Group, then class
[  8   0  -1   4 -15 -12  -1  -4  10  -3   6  -6   2   3  -9   1   2  -4
   4  -1  10  -4   1   1  -6   2   5  -8  -6  15  -3   1   8 -11  -1   6
  -8   3  -4   0   1   2 -21   6  -5   3   3] : Q > [71]
[-10   6   1  12   5   0   5  -5  -2   2  -2  -6   1  -3  -8  -8  -1   2
  -3   1   5 -23   2   4  -3 -19  -3   2  -2  -8  -4  -2  -7  -7  -1   1
   1  -3   2  -6  -3  -3   8   2  10  -3  -2] : W > [68]
[ -3   1   7  -2  -2  -1   3   4  -8  -7  51   7   1  -6   2  57   3  -5
  -7   1   5  -9  -3 -14   0  42   2   7  -5   7  10  -1   6   2   2   1
   5  -2  -2   0  -4  -2  18   2   7   3   1] : W > [93]
[ -6   2   8  12 -10 -19  14   3  22  -4  -2  16  16  -2 -15  74  12   3
 -12  -9   9  13  10 -24  -3  30   2  18 -16  -3  29   0 -16   9  10  -1
 -10 -25  -3   3  -3  21  28   6   5   9  -2] : W > [78]
[ 10  -2  -5   8   4  -6   6   4  14   5   3 -25   0   3   2  53   7   0
   1   2   1  22   3   6   2  -7   6   1  -3 -12   0  -9  -3   4  -5 -11
   4   1   2   3   3   3   0  -3  -7   5   4] : S > [82]
[  2   1   6  15  -7 -12  11   6  16  -5   3   9  10  -1  -9  55   5   0
 -10  -5   7  -2   1  -6  -5  26   5   8  -7 -21  13 -13 -10  -3   0   1
  11 -15  -6  -3  -1   2  18   0   7   4  -1] : W > [78]
[ -5   0  -2  -7   0   3  -9  11 -13 -16  -2  29  -2   3   5 -43   2  12
 -24  -2   0 -22   0  -9  -2 -22  -7  -8  -5   3 -21  12   8   4   3   3
  -1   6   0   0  -2 -10   0   4   2  -8   6] : L > [81]
[ -1   3 -10  -2  -1   9  -1   0  -4  -2   1   1  -3   1   3  -4   0   8
  -1  -2   4 -11  -3  -1   1 -12   0  -7   0   6  10  -8  -6  -6   8   2
   4  -4 -32  -5  -2  -2   4   7   0  -1   7] : W > [93]
[ -2  -2   1   8   6   3   4  -8  -1   2   2 -17  -6  -1   4  54   3  -2
  -1  -1   0  10   3  11  -3 -36   4  -2  -4  -2  -7 -13  -2   9  -4  -8
   5  -6   1   5   2   1   4  -5   2   4  -6] : S > [66]
[ -3   2  -4  13   7  -9   1   3   1  -1   4  13   6  -1  -8  25  14  -2
  -8  -2   6 -22   4  -4  -2  12  -6   9  -5   4   3   4  -1 -19   2   0
 -22 -10   0  -2   0   0  15   5  10   4  -1] : W > [68]
[  1  -3  12  -1 -24  -4  -6 -16  -4  -1  -3  35   2  -5   3 -73   0  -1
  20  -3   7   3   5   5 -14  -9   2  -6  -2  21  13   4   2  -8  -6   1
 -19  -8  -5   7   2  11 -26  -1  -2   6   7] : Q > [71]
[  2   1   1   7 -24 -13   5  -6  14   4  -1 -13 -16  -2 -15   7   3  -5
  16   0   5   5   1  -1  -2 -19   8  -1  -4   2  15  -4  -3   2  -3  -3
  -7  -9  -6   0  -1   1   1   8  -6   2   5] : Q > [65]
[  6   3   1  -6 -22 -10   4 -10  23   4  11  17  13   5   2 -37  -8  -3
   6  -6  14  22   4  -8  -1  31   7   4  -5   2  20   9  -4  -4   0   1
  -9  -6  -7   6   5   6   2  -8  -9   4  -4] : Q > [60]
[ -9   4  -2  10  -1  -7   2  -2   7   4  -2  -4  11   1  -2  42  -2   2
  -7  -6  -3 -10   6  -3  -6   2   5   6  -4  -9   9 -12 -12   0   2   0
  -5  -7   0  -5   3   8  26   2   6   8  35] : W > [78]
[  3   2  -2  17   6  -4   2   1  21  -6  -2  18   1  -1   0   5  -6   1
  -4   3  14 -32   1 -12   0  56   1   6  -1 -10  13  18 -10 -11   7  -5
  15   5   0 -11  -6   1  26  -1   5  -8   0] : W > [78]
[ -5   6   2 -22  -2   9  -2   8 -11 -25  -2  18   9 -10   0  22   2  -7
  -7   0  -8   7   6 -22   1  20   3   6  -1   6 -12   9  -7  11   6   3
   8  -7  -2   5  -5   6  22   4   9  -1   0] : L > [62]
[ -4  -2  -3  -4  -1   6   2  -3  -4  -1  -2   5   6   1  -2 -19   0  -1
   1 -10  -3 -10  -7  -4  -3 -16   2  -2  -2  10  11  -4  -5   0  -3   1
   0   3   0  -7  -8  -2   4   6  -2   7  -1] : W > [93]
[ -4  -2  -4  -9   3   3   1 -13   2   6  -2   5  -7   4   8 -41  -1  -2
   5 -12   2   3  10  -1  -5 -10  -1  -4   2 -11  12  -4   1  -2  -6  -2
   2  -2   1   1   4  -2   8   4  -2  -2   0] : Q > [65]
[  8   3   6   8  -6   0   3   7 -10   2   5 -25   0   1   4  74  -2   5
  -4   5  -5  15   1  15  12   0   2  -1   2 -12 -12  -3  -1  10   0  -8
  12   6   2   2  -3   0   7  -9   6   7  -2] : S > [87]
